Below are the code and all the weights of a small trained network. Each question names an input and a class and asks about switching units off, where a switched-off unit gives its printed mean instead of its output.

import numpy as np


def w(rows, s, z=0):
    codes = np.array(rows[::2]) - 128.0
    scale = np.full(codes.shape[1], s)
    scale[-1] = z or s
    return codes * scale


def norm(h):
    return h / np.sqrt((h * h).mean(-1, keepdims=True) + 1e-5)


def f(y):
    return np.maximum(y, 0)


def log_softmax(a):
    a = a - a.max(-1, keepdims=True)
    return a - np.log(np.exp(a).sum(-1, keepdims=True))


def net(x, mask):
    res = np.array(x, float).reshape(1, 7) / 4 @ E
    u = 0
    for l in range(4):
        y = f(norm(res) @ A[l][:, :-1].T + A[l][:, -1])
        res = res + np.where(mask[u : u + 3], y, B[l][:, -1]) @ B[l][:, :-1]
        u += 3
    return log_softmax(norm(res)[-1] @ U[:, :-1].T + U[:, -1])


A, B = {}, {}
E = w([
[86,117,72,122,151,92,168],'x0',
[142,66,191,252,114,99,146],'x1',
[87,170,154,143,103,197,213],'x2',
[106,132,120,126,109,128,93],'x3',
[186,77,2,173,40,143,189],'x4',
[123,128,128,131,127,130,129],'x5',
[31,119,69,121,80,103,37],'x6',
],0.0067)
A[0] = w([
[66,163,174,119,36,177,213,3],'0.n0',
[116,80,149,206,180,96,165,216],'0.n1',
[255,78,123,81,179,46,124,126],'0.n2',
],0.0074,0.0026)
B[0] = w([
[85,163,232,127,114,12,229,205],'0.n0',
[97,219,34,171,133,132,2,255],'0.n1',
[45,208,222,110,50,95,222,245],'0.n2',
],0.0086,0.0044)
A[1] = w([
[141,75,138,70,57,2,69,6],'1.n0',
[185,217,52,36,150,121,136,195],'1.n1',
[209,81,2,144,24,119,221,28],'1.n2',
],0.0072,0.0018)
B[1] = w([
[74,106,192,142,54,75,248,187],'1.n0',
[125,207,109,222,89,164,89,227],'1.n1',
[223,61,208,31,150,125,65,253],'1.n2',
],0.011,0.0047)
A[2] = w([
[188,159,135,156,176,105,162,141],'2.n0',
[63,129,157,94,255,127,114,254],'2.n1',
[183,152,173,147,180,169,150,134],'2.n2',
],0.012,0.00095)
B[2] = w([
[29,78,81,153,104,124,86,226],'2.n0',
[182,60,254,12,135,36,31,251],'2.n1',
[126,144,117,83,2,145,76,255],'2.n2',
],0.008,0.0043)
A[3] = w([
[156,168,179,144,94,70,35,253],'3.n0',
[66,175,131,99,73,85,194,170],'3.n1',
[145,255,84,116,156,185,114,36],'3.n2',
],0.0099,0.0021)
B[3] = w([
[127,152,61,101,122,196,162,251],'3.n0',
[63,146,129,172,172,114,185,203],'3.n1',
[118,141,10,142,51,226,74,150],'3.n2',
],0.011,0.014)
U = w([
[46,100,142,139,73,141,129,255],'0',
[227,104,210,77,123,51,31,139],'1',
[57,135,192,161,110,68,242,22],'2',
[134,188,64,255,134,164,11,67],'3',
[33,76,136,143,114,198,167,83],'4',
[143,182,108,158,135,104,127,214],'5',
[113,172,127,166,131,134,133,141],'6',
],0.0082,0.0031)

Each question gives the input, the list of numbers given to net, and the class t.
The units are the neurons (one row each of A and B). Each row of codes is followed by its name. A weight is (code - 128) times the scale printed after its matrix; where a second scale follows, it is the last column's (A, B and U).
mask holds one flag per neuron, layer by layer. A switched-off neuron (its flag False) gives its mean, the last column of its row in B, instead of its output. The means were averaged over made-up inputs and are rounded, as every weight is.
A unit's drop is (log p(t) with every unit on - log p(t) with that unit switched off) / (log p(t) with every unit on - log p(t) with every unit switched off).
The circuit of an input: a set's keep is (log p(t) with only the set's units on - log p(t) with every unit switched off) / (log p(t) with every unit on - log p(t) with every unit switched off). Starting from all 12 units, units are removed one at a time, each time the one whose removal leaves the highest keep (on an exact tie, the one counted first), for as long as the keep stays at least 0.8.
circuit, biggest first: the units of the circuit, biggest drop first
unit that matters most: the unit with the biggest drop
top k neurons: the k neurons with the biggest drops, biggest first
k most important neurons of layer l: the k neurons of layer l with the biggest drops, biggest first
input [7,-4,8,-5,3,8,1], class 2: circuit, biggest first	0.n0, 3.n0
input [-2,-1,3,3,-6,-2,3], class 1: unit that matters most	2.n1
input [-6,7,1,-4,-4,-1,2], class 3: top 3 neurons	0.n1, 1.n2, 0.n2
input [2,-1,-6,4,-4,-6,3], class 2: circuit, biggest first	1.n0, 0.n1
input [5,-8,6,6,5,-4,-1], class 3: circuit, biggest first	1.n1, 3.n2
input [1,1,4,1,5,3,3], class 1: circuit, biggest first	1.n2, 0.n2
input [3,7,5,8,8,3,-4], class 1: top 4 neurons	1.n2, 3.n1, 0.n2, 1.n1
input [4,-6,3,-3,4,3,5], class 3: circuit, biggest first	1.n1, 0.n2
input [2,8,5,-8,-8,8,6], class 1: circuit, biggest first	2.n1, 0.n2
input [0,3,7,2,8,-7,4], class 1: top 3 neurons	1.n2, 0.n2, 3.n1
input [0,-7,3,1,0,4,-4], class 3: circuit, biggest first	1.n1, 0.n2
input [4,-2,6,3,7,-4,-2], class 1: top 2 neurons	1.n2, 0.n2
input [0,-5,-2,0,7,-4,-2], class 1: top 2 neurons	1.n2, 0.n1
input [-2,-5,-5,-4,-3,-3,-3], class 2: top 3 neurons	0.n2, 0.n1, 3.n1
input [6,3,8,-8,4,-5,3], class 2: circuit, biggest first	0.n0, 3.n0
input [5,-5,4,-8,-8,0,-4], class 1: most important neuron of layer 2	2.n1
input [-7,8,0,-4,-7,3,-2], class 3: top 4 neurons	0.n1, 1.n2, 3.n0, 0.n0
input [-2,-8,-1,-8,-6,6,1], class 3: circuit, biggest first	1.n1, 3.n2
input [0,-8,4,1,6,6,-5], class 3: top 2 neurons	1.n1, 2.n1
input [-2,8,-1,3,-1,4,-2], class 3: circuit, biggest first	0.n1
input [4,-5,2,-1,-3,4,-3], class 3: top 3 neurons	1.n1, 0.n2, 3.n2
input [-5,7,-8,-2,4,-5,3], class 2: top 2 neurons	1.n0, 0.n2
input [-4,8,3,7,0,-6,-1], class 3: top 2 neurons	0.n1, 0.n2
input [-3,-3,0,6,-7,-6,0], class 1: top 2 neurons	2.n1, 0.n1
input [-5,3,3,2,-6,1,2], class 1: top 2 neurons	2.n1, 1.n1
